Here is a tiny trained network, its code and every weight. The questions are about switching its units off for an input and a target symbol, where a switched-off unit gives its printed mean instead of its output.

import numpy as np


def w(rows, s, z=0):
    codes = np.array(rows[::2]) - 128.0
    scale = np.full(codes.shape[1], s)
    scale[-1] = z or s
    return codes * scale


def f(y):
    return np.maximum(y, 0)


def softmax(a):
    e = np.exp(a - a.max(-1, keepdims=True))
    return e / e.sum(-1, keepdims=True)


def log_softmax(a):
    a = a - a.max(-1, keepdims=True)
    return a - np.log(np.exp(a).sum(-1, keepdims=True))


def net(x, mask):
    ids = ['αβγεζηθλμξπστφω'.index(c) for c in x.split()]
    T = len(ids)
    res = E[ids] + P[:T]
    q, k, v = (res @ M[0].T for M in (Q, K, V))
    z = softmax(np.where(np.tri(T) > 0, q @ k.T / 3**0.5, -1e9)) @ v
    res = res + np.where(mask[0], z, O[0][:, -1]) @ O[0][:, :-1]
    y = f(res @ A[0][:, :-1].T + A[0][:, -1])
    res = res + np.where(mask[1:9], y, B[0][:, -1]) @ B[0][:, :-1]
    return log_softmax(res[-1] @ U[:, :-1].T + U[:, -1])


Q, K, V, O, A, B = {}, {}, {}, {}, {}, {}
E = w([
[212,84,201],'α',
[65,189,129],'β',
[131,147,136],'γ',
[88,181,116],'ε',
[98,159,122],'ζ',
[40,28,5],'η',
[67,163,82],'θ',
[98,165,119],'λ',
[98,166,117],'μ',
[94,163,113],'ξ',
[95,157,121],'π',
[126,125,241],'σ',
[59,138,223],'τ',
[99,158,109],'φ',
[94,171,123],'ω',
],0.013)
P = w([
[176,206,127],'0',
[122,188,119],'1',
[107,169,136],'2',
[98,148,154],'3',
[89,125,170],'4',
[87,110,185],'5',
[88,95,199],'6',
[85,74,208],'7',
[84,58,215],'8',
[87,45,233],'9',
[76,26,232],'10',
[77,11,246],'11',
[77,3,255],'12',
],0.0069)
Q[0] = w([
[6,171,244],'head 1',
[238,102,75],'head 1',
[126,135,155],'head 1',
],0.018)
K[0] = w([
[106,2,199],'head 1',
[170,218,80],'head 1',
[136,117,136],'head 1',
],0.021)
V[0] = w([
[194,183,160],'head 1',
[254,78,73],'head 1',
[173,126,201],'head 1',
],0.014)
O[0] = w([
[194,131,130,147],'head 1',
[129,4,35,77],'head 1',
[193,202,10,253],'head 1',
],0.012,0.0068)
A[0] = w([
[197,95,121,229],'neuron 1',
[105,66,162,2],'neuron 2',
[92,122,109,150],'neuron 3',
[148,118,208,68],'neuron 4',
[184,58,79,70],'neuron 5',
[198,134,126,109],'neuron 6',
[110,168,106,148],'neuron 7',
[247,147,125,80],'neuron 8',
],0.012,0.0078)
B[0] = w([
[245,120,121,236],'neuron 1',
[249,150,163,142],'neuron 2',
[118,119,165,150],'neuron 3',
[150,94,46,163],'neuron 4',
[89,99,192,204],'neuron 5',
[69,136,89,201],'neuron 6',
[163,82,192,176],'neuron 7',
[26,156,69,250],'neuron 8',
],0.014,0.013)
U = w([
[65,138,123,255],'α',
[174,253,194,98],'β',
[235,147,62,202],'γ',
[132,167,150,43],'ε',
[124,170,158,72],'ζ',
[195,113,185,156],'η',
[23,73,212,205],'θ',
[100,156,163,65],'λ',
[126,173,153,58],'μ',
[136,167,149,40],'ξ',
[120,165,147,21],'π',
[71,207,142,80],'σ',
[9,252,131,77],'τ',
[117,161,157,50],'φ',
[122,175,156,195],'ω',
],0.0049,0.0077)

Each question gives the input, a string of symbols that net reads in full, and the target symbol t.
The units are the heads (3 rows each of Q, K, V and O) and the neurons (one row each of A and B). Each row of codes is followed by its name. A weight is (code - 128) times the scale printed after its matrix; where a second scale follows, it is the last column's (O, A, B and U).
mask holds one flag per unit, heads first, then neurons. A switched-off unit (its flag False) gives its mean, the last column of its rows in O or B, instead of its output. The means were averaged over made-up inputs and are rounded, as every weight is.
A unit's drop is (log p(t) with every unit on - log p(t) with that unit switched off) / (log p(t) with every unit on - log p(t) with every unit switched off).
The circuit of an input: a set's keep is (log p(t) with only the set's units on - log p(t) with every unit switched off) / (log p(t) with every unit on - log p(t) with every unit switched off). Starting from all 9 units, units are removed one at a time, each time the one whose removal leaves the highest keep (on an exact tie, the one counted first), for as long as the keep stays at least 0.8.
units of the circuit, in order: the units of the circuit, biggest drop first
most important unit: the unit with the biggest drop
k most important neurons: the k neurons with the biggest drops, biggest first
drop of u: that unit's drop, to one decimal
input α η τ ω ω α θ γ α ξ α γ, target γ: most important unit -> neuron 1
input ω γ ζ τ ω β ω β α τ ω η φ, target θ: 2 most important neurons -> [neuron 1; neuron 3]
input α η ω ω ω σ φ, target τ: units of the circuit, in order -> [head 1; neuron 1]
input π τ ω τ η α α μ, target γ: 2 most important neurons -> [neuron 1; neuron 8]
input α θ α α β ω σ ω γ, target τ: units of the circuit, in order -> [head 1; neuron 8; neuron 1]
input α ζ ω ζ φ σ λ, target τ: 2 most important neurons -> [neuron 1; neuron 8]
input η α α λ α α α α θ, target γ: 2 most important neurons -> [neuron 1; neuron 8]
input α ξ α η ω ζ π η γ, target θ: 2 most important neurons -> [neuron 1; neuron 3]
input η α α β η α α θ, target γ: 2 most important neurons -> [neuron 8; neuron 6]
input ω λ ω ω τ η η β, target θ: drop of neuron 1 -> 0.5
input α τ α τ η, target θ: drop of neuron 2 -> 0.1
input ξ α α θ α ζ α β α ω η ω θ, target θ: drop of neuron 1 -> 0.5
input ω θ α π α ω ω α α ξ, target γ: drop of neuron 7 -> 0.0
input η ω φ λ ω θ α ε τ α μ φ, target γ: most important neuron -> [neuron 5]
input α α τ ζ ω α φ σ σ, target τ: 2 most important neurons -> [neuron 1; neuron 8]
input ω ζ τ ω α α α η ω τ π, target β: 2 most important neurons -> [neuron 8; neuron 6]
